Below is a small trained network, with its code and all its weights. Each question gives an input and a class and asks what happens when units are switched off, that is, made to give their printed mean instead of their output.

import numpy as np


def w(rows, s, z=0):
    codes = np.array(rows[::2]) - 128.0
    scale = np.full(codes.shape[1], s)
    scale[-1] = z or s
    return codes * scale


def f(y):
    return y / 2 * (1 + np.tanh(0.7978845608 * (y + 0.044715 * y**3)))


def log_softmax(a):
    a = a - a.max(-1, keepdims=True)
    return a - np.log(np.exp(a).sum(-1, keepdims=True))


def net(x, mask):
    res = np.array(x, float).reshape(1, 7) / 4 @ E
    y = f(res @ A[0][:, :-1].T + A[0][:, -1])
    res = res + np.where(mask, y, B[0][:, -1]) @ B[0][:, :-1]
    return log_softmax(res[-1] @ U[:, :-1].T + U[:, -1])


A, B = {}, {}
E = w([
[160,97,157,133,137,23],'x0',
[156,174,166,123,161,120],'x1',
[172,114,110,159,169,173],'x2',
[89,79,193,97,134,163],'x3',
[109,120,83,9,129,146],'x4',
[223,114,147,128,65,180],'x5',
[52,142,87,130,126,103],'x6',
],0.011)
A[0] = w([
[124,156,93,162,104,152,237],'N1',
[137,148,131,71,144,177,112],'N2',
[154,105,123,186,93,180,199],'N3',
[65,67,122,85,127,128,158],'N4',
[146,106,141,154,142,179,108],'N5',
[126,125,97,216,140,44,172],'N6',
[132,141,196,160,159,112,169],'N7',
[132,93,169,162,130,192,170],'N8',
[108,121,135,200,174,89,111],'N9',
[243,110,52,65,146,129,153],'N10',
[173,167,36,88,92,88,252],'N11',
[125,187,116,129,155,124,137],'N12',
[87,91,140,40,166,200,191],'N13',
[186,120,183,162,79,78,115],'N14',
[113,140,135,111,89,102,128],'N15',
[164,140,228,128,63,142,147],'N16',
[139,163,188,167,124,78,252],'N17',
[193,79,77,153,113,144,133],'N18',
[128,115,146,179,165,101,132],'N19',
[102,151,88,170,138,254,209],'N20',
[117,132,147,158,157,83,112],'N21',
[164,139,128,127,128,87,178],'N22',
[79,143,68,75,100,95,182],'N23',
[135,118,113,126,162,56,148],'N24',
[85,100,212,132,144,163,236],'N25',
[164,100,140,182,116,172,252],'N26',
],0.014,0.0031)
B[0] = w([
[115,155,121,189,119,98,180],'N1',
[162,174,134,94,128,110,174],'N2',
[186,144,166,194,127,169,219],'N3',
[57,93,152,121,149,181,186],'N4',
[165,133,164,183,128,128,182],'N5',
[112,79,51,171,142,90,231],'N6',
[146,125,117,113,171,65,193],'N7',
[171,151,164,164,160,130,207],'N8',
[147,110,56,162,146,138,196],'N9',
[196,172,99,68,17,155,225],'N10',
[106,160,115,111,14,97,217],'N11',
[114,163,103,126,113,105,160],'N12',
[119,159,96,52,184,213,218],'N13',
[169,30,152,96,127,129,225],'N14',
[88,122,136,138,119,106,149],'N15',
[154,77,220,95,107,85,220],'N16',
[140,62,118,123,164,48,218],'N17',
[136,109,116,149,87,219,198],'N18',
[149,122,82,154,160,119,180],'N19',
[193,207,216,204,176,94,245],'N20',
[130,103,82,125,136,136,173],'N21',
[147,92,102,112,116,128,172],'N22',
[6,137,172,131,95,100,206],'N23',
[104,94,73,82,101,131,184],'N24',
[147,113,133,74,199,154,202],'N25',
[179,99,166,191,127,143,229],'N26',
],0.023,0.013)
U = w([
[181,167,186,172,153,157,250],'0',
[172,61,162,64,139,91,20],'1',
[161,63,125,160,32,216,32],'2',
[97,152,150,10,188,203,255],'3',
[133,187,117,20,34,133,47],'4',
[64,241,132,140,115,86,30],'5',
[157,71,2,140,138,90,156],'6',
[16,101,169,113,76,161,111],'7',
],0.0095,0.0024)

Each question gives the input, the list of numbers given to net, and the class t.
The units are the neurons (one row each of A and B). Each row of codes is followed by its name. A weight is (code - 128) times the scale printed after its matrix; where a second scale follows, it is the last column's (A, B and U).
mask holds one flag per neuron, in row order. A switched-off neuron (its flag False) gives its mean, the last column of its row in B, instead of its output. The means were averaged over made-up inputs and are rounded, as every weight is.
A unit's drop is (log p(t) with every unit on - log p(t) with that unit switched off) / (log p(t) with every unit on - log p(t) with every unit switched off).
The circuit of an input: a set's keep is (log p(t) with only the set's units on - log p(t) with every unit switched off) / (log p(t) with every unit on - log p(t) with every unit switched off). Starting from the 12 units with the biggest drops (on a tie, the unit counted first), units are removed one at a time, each time the one whose removal leaves the highest keep (on an exact tie, the one counted first), for as long as the keep stays at least 0.8.
units of the circuit, in order: the units of the circuit, biggest drop first
most important unit: the unit with the biggest drop
k most important neurons: the k neurons with the biggest drops, biggest first
drop when u is switched off: that unit's drop, to one decimal
input [0,4,3,4,-3,-1,0], class 1: units of the circuit, in order -> (N20, N18)
input [-8,6,3,3,6,2,2], class 3: units of the circuit, in order -> (N13)
input [3,-7,-8,5,-8,-2,-4], class 6: 2 most important neurons -> (N6, N9)
input [-1,1,-6,-8,-1,1,1], class 6: 4 most important neurons -> (N20, N6, N10, N16)
input [7,5,-5,-6,-5,5,-4], class 6: 2 most important neurons -> (N6, N20)
input [-7,-2,2,4,8,5,-2], class 3: 2 most important neurons -> (N13, N4)
input [-2,-1,6,-7,3,0,-3], class 4: 2 most important neurons -> (N10, N11)
input [-2,4,7,-7,-1,-2,-7], class 2: 3 most important neurons -> (N10, N18, N25)
input [-6,-7,-4,-4,2,-2,6], class 5: 2 most important neurons -> (N20, N14)
input [0,-3,-6,-4,1,-4,-7], class 7: 2 most important neurons -> (N10, N20)
input [-5,-1,-3,6,-4,-7,8], class 3: 2 most important neurons -> (N25, N13)
input [-8,-2,6,7,5,4,1], class 0: drop when N20 is switched off -> 2.6
input [6,1,8,-4,-1,-1,-6], class 6: drop when N6 is switched off -> 0.2
input [6,-4,5,-3,7,-2,2], class 4: most important unit -> N10
input [-7,-4,-6,2,-2,-2,-4], class 0: drop when N20 is switched off -> 0.8
